Below is a small trained network, with its code and all its weights. Each question gives an input and a target symbol and asks what happens when units are switched off, that is, made to give their printed mean instead of their output.

import numpy as np


def w(rows, s, z=0):
    codes = np.array(rows[::2]) - 128.0
    scale = np.full(codes.shape[1], s)
    scale[-1] = z or s
    return codes * scale


def norm(h):
    return h / np.sqrt((h * h).mean(-1, keepdims=True) + 1e-5)


def f(y):
    return y / 2 * (1 + np.tanh(0.7978845608 * (y + 0.044715 * y**3)))


def softmax(a):
    e = np.exp(a - a.max(-1, keepdims=True))
    return e / e.sum(-1, keepdims=True)


def log_softmax(a):
    a = a - a.max(-1, keepdims=True)
    return a - np.log(np.exp(a).sum(-1, keepdims=True))


def net(x, mask):
    ids = ['ΓΞΠΩεζμτ'.index(c) for c in x.split()]
    T = len(ids)
    res = E[ids] + P[:T]
    u = 0
    for l in range(2):
        q, k, v = (norm(res) @ M[l].T for M in (Q, K, V))
        z = softmax(np.where(np.tri(T) > 0, q @ k.T / 4**0.5, -1e9)) @ v
        res = res + np.where(mask[u], z, O[l][:, -1]) @ O[l][:, :-1]
        u += 1
        y = f(norm(res) @ A[l][:, :-1].T + A[l][:, -1])
        res = res + np.where(mask[u : u + 8], y, B[l][:, -1]) @ B[l][:, :-1]
        u += 8
    return log_softmax(norm(res)[-1] @ U[:, :-1].T + U[:, -1])


Q, K, V, O, A, B = {}, {}, {}, {}, {}, {}
E = w([
[133,124,139,94,103,137,148],'Γ',
[171,118,114,219,157,148,155],'Ξ',
[158,140,129,171,102,148,120],'Π',
[162,113,166,175,146,203,119],'Ω',
[135,74,91,107,109,100,125],'ε',
[2,93,114,147,136,141,79],'ζ',
[119,132,105,152,128,121,68],'μ',
[162,126,93,126,144,136,117],'τ',
],0.021)
P = w([
[51,157,197,141,177,128,102],'0',
[111,143,89,98,73,65,116],'1',
[193,5,110,143,121,101,73],'2',
[99,173,176,137,170,123,126],'3',
[117,141,70,102,88,113,136],'4',
[207,25,89,133,105,132,97],'5',
[107,169,180,128,154,128,141],'6',
[144,155,41,98,106,140,177],'7',
[206,41,56,135,129,137,91],'8',
[100,160,182,128,152,122,133],'9',
],0.013)
Q[0] = w([
[61,160,169,95,170,68,189],'L0H1',
[1,148,192,112,146,87,217],'L0H1',
[59,156,208,127,86,111,106],'L0H1',
[86,220,170,107,193,107,98],'L0H1',
],0.0092)
K[0] = w([
[18,48,128,144,147,4,36],'L0H1',
[41,21,157,147,139,80,95],'L0H1',
[69,140,174,162,76,116,111],'L0H1',
[116,116,152,142,178,98,2],'L0H1',
],0.009)
V[0] = w([
[65,104,42,65,104,62,242],'L0H1',
[203,81,236,156,61,151,204],'L0H1',
[11,84,127,254,148,37,130],'L0H1',
[103,96,125,46,223,142,175],'L0H1',
],0.0057)
O[0] = w([
[3,110,148,137,162,117,227,2],'L0H1',
[122,111,130,175,156,183,60,101],'L0H1',
[150,147,149,154,215,152,66,174],'L0H1',
[17,63,140,89,92,163,21,10],'L0H1',
],0.0072,0.0027)
A[0] = w([
[186,236,82,42,183,138,35,89],'L0N1',
[159,193,52,68,88,70,171,160],'L0N2',
[67,128,35,204,110,181,158,169],'L0N3',
[125,141,41,83,171,173,128,97],'L0N4',
[157,47,138,161,187,159,61,147],'L0N5',
[117,255,178,109,53,139,176,178],'L0N6',
[78,82,135,139,207,125,122,128],'L0N7',
[110,32,112,143,81,115,149,255],'L0N8',
],0.0086,0.0033)
B[0] = w([
[84,95,188,120,102,137,97,216],'L0N1',
[34,108,136,151,156,187,65,204],'L0N2',
[141,119,130,114,115,127,170,202],'L0N3',
[108,95,125,135,5,112,144,147],'L0N4',
[119,145,140,48,150,180,103,255],'L0N5',
[180,185,140,63,127,152,75,152],'L0N6',
[137,112,156,51,32,107,144,147],'L0N7',
[191,98,162,103,155,72,74,206],'L0N8',
],0.011,0.0061)
Q[1] = w([
[182,2,53,105,137,136,115],'L1H1',
[198,103,77,124,37,184,48],'L1H1',
[47,165,191,94,133,67,197],'L1H1',
[114,179,153,107,129,99,60],'L1H1',
],0.0088)
K[1] = w([
[88,106,27,183,2,164,203],'L1H1',
[143,116,105,132,36,154,137],'L1H1',
[133,151,181,85,228,66,121],'L1H1',
[96,161,158,132,87,92,103],'L1H1',
],0.0092)
V[1] = w([
[130,185,124,163,90,143,174],'L1H1',
[151,12,150,192,186,114,156],'L1H1',
[180,127,215,119,143,153,176],'L1H1',
[119,89,115,122,113,49,168],'L1H1',
],0.011)
O[1] = w([
[137,130,241,125,162,251,105,85],'L1H1',
[165,81,103,33,202,98,94,139],'L1H1',
[220,139,199,84,47,123,152,146],'L1H1',
[152,126,169,133,127,165,2,1],'L1H1',
],0.0079,0.006)
A[1] = w([
[171,199,161,134,212,40,209,3],'L1N1',
[99,154,242,74,113,100,195,82],'L1N2',
[94,138,99,62,83,137,71,237],'L1N3',
[136,136,64,33,210,128,21,90],'L1N4',
[255,141,68,134,91,118,76,153],'L1N5',
[47,168,14,81,82,99,143,41],'L1N6',
[136,237,222,155,136,107,83,181],'L1N7',
[75,195,145,107,102,140,169,137],'L1N8',
],0.0087,0.0045)
B[1] = w([
[147,119,144,205,79,183,176,178],'L1N1',
[61,176,54,191,130,126,146,154],'L1N2',
[173,159,138,198,152,154,162,228],'L1N3',
[136,175,122,157,142,128,177,190],'L1N4',
[7,152,132,103,61,166,122,254],'L1N5',
[148,75,188,64,120,183,147,179],'L1N6',
[153,55,105,105,136,96,129,188],'L1N7',
[194,156,76,102,185,127,68,153],'L1N8',
],0.012,0.0064)
U = w([
[149,199,6,101,144,113,139,123],'Γ',
[130,112,166,184,128,130,254,139],'Ξ',
[147,120,103,76,4,132,108,3],'Π',
[178,151,185,49,210,148,112,188],'Ω',
[118,77,170,49,107,40,200,194],'ε',
[12,153,76,84,187,142,181,118],'ζ',
[142,59,94,174,199,64,131,239],'μ',
[78,121,154,207,141,161,44,36],'τ',
],0.01,0.0032)

Each question gives the input, a string of symbols that net reads in full, and the target symbol t.
The units are the heads (4 rows each of Q, K, V and O) and the neurons (one row each of A and B). Each row of codes is followed by its name. A weight is (code - 128) times the scale printed after its matrix; where a second scale follows, it is the last column's (O, A, B and U).
mask holds one flag per unit, layer by layer, with each layer's heads first. A switched-off unit (its flag False) gives its mean, the last column of its rows in O or B, instead of its output. The means were averaged over made-up inputs and are rounded, as every weight is.
A unit's drop is (log p(t) with every unit on - log p(t) with that unit switched off) / (log p(t) with every unit on - log p(t) with every unit switched off).
The circuit of an input: a set's keep is (log p(t) with only the set's units on - log p(t) with every unit switched off) / (log p(t) with every unit on - log p(t) with every unit switched off). Starting from the 12 units with the biggest drops (on a tie, the unit counted first), units are removed one at a time, each time the one whose removal leaves the highest keep (on an exact tie, the one counted first), for as long as the keep stays at least 0.8.
circuit, biggest first: the units of the circuit, biggest drop first
k most important neurons: the k neurons with the biggest drops, biggest first
top k neurons in layer l: the k neurons of layer l with the biggest drops, biggest first
input Ξ τ Π, target μ: 2 most important neurons => L0N8, L0N2
input Ξ Ω μ Ξ ε μ, target Γ: 2 most important neurons => L0N4, L1N4
input ζ τ Π μ Ξ Ω Ξ ε, target μ: 2 most important neurons => L0N2, L1N5
input τ Ξ Π Ξ τ Π, target μ: top 4 neurons in layer 0 => L0N2, L0N8, L0N4, L0N5
input Π Ξ Ξ ε Ξ Γ Ω Γ Γ, target ε: 2 most important neurons => L0N8, L0N6
input τ Π Γ, target Ξ: most important neuron => L0N8
input τ ζ Π, target τ: 2 most important neurons => L0N7, L0N5
input Ξ Ξ Π τ Ω Ω, target Π: circuit, biggest first => L0H1, L1N5
input Π ζ Ξ, target τ: circuit, biggest first => L1N5, L0H1
input Π Π τ Γ Γ Γ τ μ Ω, target ζ: top 3 neurons in layer 0 => L0N2, L0N1, L0N5
input ε Ξ Ξ Ξ ε τ, target Γ: circuit, biggest first => L1H1, L1N4
input Ξ Ξ Π, target Ω: circuit, biggest first => L1H1, L0N5
input τ τ Ω Ξ Ξ Ω Γ, target Γ: circuit, biggest first => L1N2, L1H1, L1N8
input ζ Ω ζ, target Π: 4 most important neurons => L0N2, L1N5, L0N8, L1N2
input Ξ ζ Γ Γ τ, target ζ: 2 most important neurons => L0N2, L0N1
input τ Ω Γ Π Π, target Γ: circuit, biggest first => L0N6, L0H1, L1N6
input Ω τ ζ, target μ: top 3 neurons in layer 1 => L1N5, L1N3, L1N4
input τ Γ ε Ω Γ Ω Π Π τ, target Ξ: circuit, biggest first => L1H1
input Ξ Π τ, target Ξ: 3 most important neurons => L0N8, L0N6, L0N2
input Ω Ξ τ ε Γ ζ τ Ξ, target ζ: top 3 neurons in layer 1 => L1N5, L1N3, L1N1
input ζ Ω ζ ζ ε τ, target Γ: 3 most important neurons => L0N4, L0N5, L1N4
input Ξ Ω τ, target Π: circuit, biggest first => L1N5, L0H1
input Ω Ξ Ξ Π Π, target Γ: 2 most important neurons => L1N8, L0N2
input ε Ξ Ξ τ Π Ξ Ω μ, target τ: top 2 neurons in layer 0 => L0N1, L0N5
input τ ε Ξ, target Γ: top 2 neurons in layer 0 => L0N8, L0N2
input Ξ Π Ω Π, target Π: top 3 neurons in layer 1 => L1N3, L1N7, L1N4
input Ξ Ξ ε, target Ω: top 2 neurons in layer 0 => L0N5, L0N8
input Ω Ω Ω τ Ξ, target ζ: top 4 neurons in layer 1 => L1N5, L1N3, L1N6, L1N7
input τ τ Ξ Ξ Ξ Ξ Ξ Ξ τ, target Ω: top neuron in layer 0 => L0N5
